Below are the code and all the weights of a small trained network. Each question names an input and a class and asks about switching units off, where a switched-off unit gives its printed mean instead of its output.

import numpy as np


def w(rows, s, z=0):
    codes = np.array(rows[::2]) - 128.0
    scale = np.full(codes.shape[1], s)
    scale[-1] = z or s
    return codes * scale


def f(y):
    return y / 2 * (1 + np.tanh(0.7978845608 * (y + 0.044715 * y**3)))


def log_softmax(a):
    a = a - a.max(-1, keepdims=True)
    return a - np.log(np.exp(a).sum(-1, keepdims=True))


def net(x, mask):
    res = np.array(x, float).reshape(1, 8) / 4 @ E
    y = f(res @ A[0][:, :-1].T + A[0][:, -1])
    res = res + np.where(mask, y, B[0][:, -1]) @ B[0][:, :-1]
    return log_softmax(res[-1] @ U[:, :-1].T + U[:, -1])


A, B = {}, {}
E = w([
[133,207,236,120,134,142],'x0',
[152,255,70,24,112,136],'x1',
[101,123,106,77,32,206],'x2',
[70,123,157,100,170,182],'x3',
[176,136,117,136,77,216],'x4',
[75,123,174,163,124,81],'x5',
[79,193,94,86,138,130],'x6',
[197,124,155,244,179,161],'x7',
],0.0079)
A[0] = w([
[113,90,117,123,153,188,106],'n0',
[112,89,111,114,133,120,86],'n1',
[80,113,71,126,157,209,22],'n2',
[138,73,72,122,129,114,128],'n3',
[168,169,141,124,88,75,3],'n4',
[117,95,113,121,124,113,52],'n5',
[93,137,186,105,157,134,100],'n6',
[138,109,183,90,165,141,35],'n7',
[120,127,90,104,184,167,68],'n8',
[145,135,132,167,104,85,116],'n9',
[158,104,136,159,126,108,77],'n10',
[148,141,81,131,151,152,157],'n11',
[2,70,168,66,108,81,108],'n12',
[150,163,163,132,81,73,121],'n13',
[63,109,149,112,146,105,89],'n14',
[191,61,110,128,24,231,115],'n15',
[168,95,109,111,125,98,74],'n16',
[112,119,134,127,94,181,140],'n17',
[114,53,158,233,171,100,88],'n18',
[160,157,103,161,106,143,116],'n19',
[133,84,169,237,158,107,94],'n20',
[146,117,134,111,138,130,68],'n21',
[148,145,81,95,148,115,64],'n22',
[130,107,86,112,208,167,71],'n23',
[118,109,166,157,120,130,83],'n24',
[129,137,101,140,130,111,203],'n25',
[151,121,89,112,183,169,80],'n26',
[121,75,34,121,144,119,35],'n27',
[143,104,116,115,130,109,53],'n28',
[147,87,95,139,122,67,154],'n29',
[179,61,57,132,116,76,93],'n30',
[137,115,233,92,151,133,83],'n31',
[181,81,143,83,143,112,18],'n32',
],0.015,0.0049)
B[0] = w([
[68,139,98,137,125,75,155],'n0',
[160,177,114,143,122,157,142],'n1',
[93,113,168,58,136,91,160],'n2',
[167,138,120,180,115,173,174],'n3',
[121,162,115,96,142,74,143],'n4',
[200,143,131,140,135,117,135],'n5',
[173,98,209,91,90,151,164],'n6',
[143,131,182,153,101,137,139],'n7',
[166,144,124,62,126,119,146],'n8',
[110,123,148,75,118,137,149],'n9',
[80,140,163,103,117,116,155],'n10',
[108,151,88,94,122,107,162],'n11',
[126,106,48,87,146,241,230],'n12',
[108,140,155,43,140,106,153],'n13',
[150,110,109,120,85,179,165],'n14',
[90,39,104,30,133,196,249],'n15',
[125,95,147,162,116,157,143],'n16',
[113,65,156,100,146,106,169],'n17',
[82,26,167,162,138,4,247],'n18',
[133,136,127,77,127,131,157],'n19',
[27,125,157,165,147,30,237],'n20',
[108,150,124,152,114,134,122],'n21',
[79,118,103,143,153,70,158],'n22',
[117,201,85,96,118,135,150],'n23',
[156,111,159,157,146,78,155],'n24',
[77,117,81,125,123,128,152],'n25',
[139,163,89,98,143,120,151],'n26',
[160,112,165,216,119,171,177],'n27',
[151,130,152,157,121,155,128],'n28',
[141,86,94,162,105,170,174],'n29',
[166,64,137,193,139,187,192],'n30',
[157,123,222,152,94,145,174],'n31',
[115,118,153,185,115,141,130],'n32',
],0.024,0.014)
U = w([
[112,50,141,161,152,101,123],'0',
[150,84,42,31,158,195,255],'1',
[122,197,77,63,211,45,114],'2',
[254,210,180,134,108,132,71],'3',
[193,90,28,178,154,192,18],'4',
],0.005,0.0059)

Each question gives the input, the list of numbers given to net, and the class t.
The units are the neurons (one row each of A and B). Each row of codes is followed by its name. A weight is (code - 128) times the scale printed after its matrix; where a second scale follows, it is the last column's (A, B and U).
mask holds one flag per neuron, in row order. A switched-off neuron (its flag False) gives its mean, the last column of its row in B, instead of its output. The means were averaged over made-up inputs and are rounded, as every weight is.
A unit's drop is (log p(t) with every unit on - log p(t) with that unit switched off) / (log p(t) with every unit on - log p(t) with every unit switched off).
The circuit of an input: a set's keep is (log p(t) with only the set's units on - log p(t) with every unit switched off) / (log p(t) with every unit on - log p(t) with every unit switched off). Starting from the 12 units with the biggest drops (on a tie, the unit counted first), units are removed one at a time, each time the one whose removal leaves the highest keep (on an exact tie, the one counted first), for as long as the keep stays at least 0.8.
circuit, biggest first: the units of the circuit, biggest drop first
most important unit: the unit with the biggest drop
top k neurons: the k neurons with the biggest drops, biggest first
drop when u is switched off: that unit's drop, to one decimal
input [4,-8,2,8,-1,1,-1,-6], class 1: circuit, biggest first => (n12)
input [3,4,-3,4,-7,1,-6,0], class 3: top 2 neurons => (n15; n18)
input [4,3,-2,3,5,7,6,7], class 3: circuit, biggest first => (n18; n15; n12)
input [8,-2,6,-2,-6,-1,1,1], class 3: circuit, biggest first => (n15; n18; n31)
input [4,2,-5,5,7,-3,0,3], class 3: circuit, biggest first => (n15; n12; n18)
input [7,8,1,6,-2,7,-6,-1], class 3: top 2 neurons => (n15; n31)
input [4,-1,4,2,1,-6,-3,7], class 1: top 2 neurons => (n15; n18)
input [-2,4,-4,-4,7,1,2,-7], class 2: top 2 neurons => (n12; n15)
input [4,0,5,-6,-4,-1,4,2], class 2: top 2 neurons => (n15; n12)
input [1,7,-5,-8,-8,5,-5,1], class 2: top 2 neurons => (n4; n13)
input [-8,2,6,-2,-3,-7,-8,5], class 4: top 2 neurons => (n30; n27)
input [6,1,1,1,4,7,8,8], class 3: top 2 neurons => (n18; n15)
input [3,1,-1,-8,-4,-4,0,-2], class 2: top 3 neurons => (n15; n12; n4)
input [-2,-6,-1,6,-8,4,1,-6], class 1: most important unit => n12
input [2,7,6,-4,1,7,3,1], class 2: drop when n12 is switched off => 0.3
input [6,3,4,0,4,8,-1,1], class 3: drop when n25 is switched off => 0.0
input [7,1,-3,1,-7,4,-1,-7], class 1: drop when n12 is switched off => 1.3
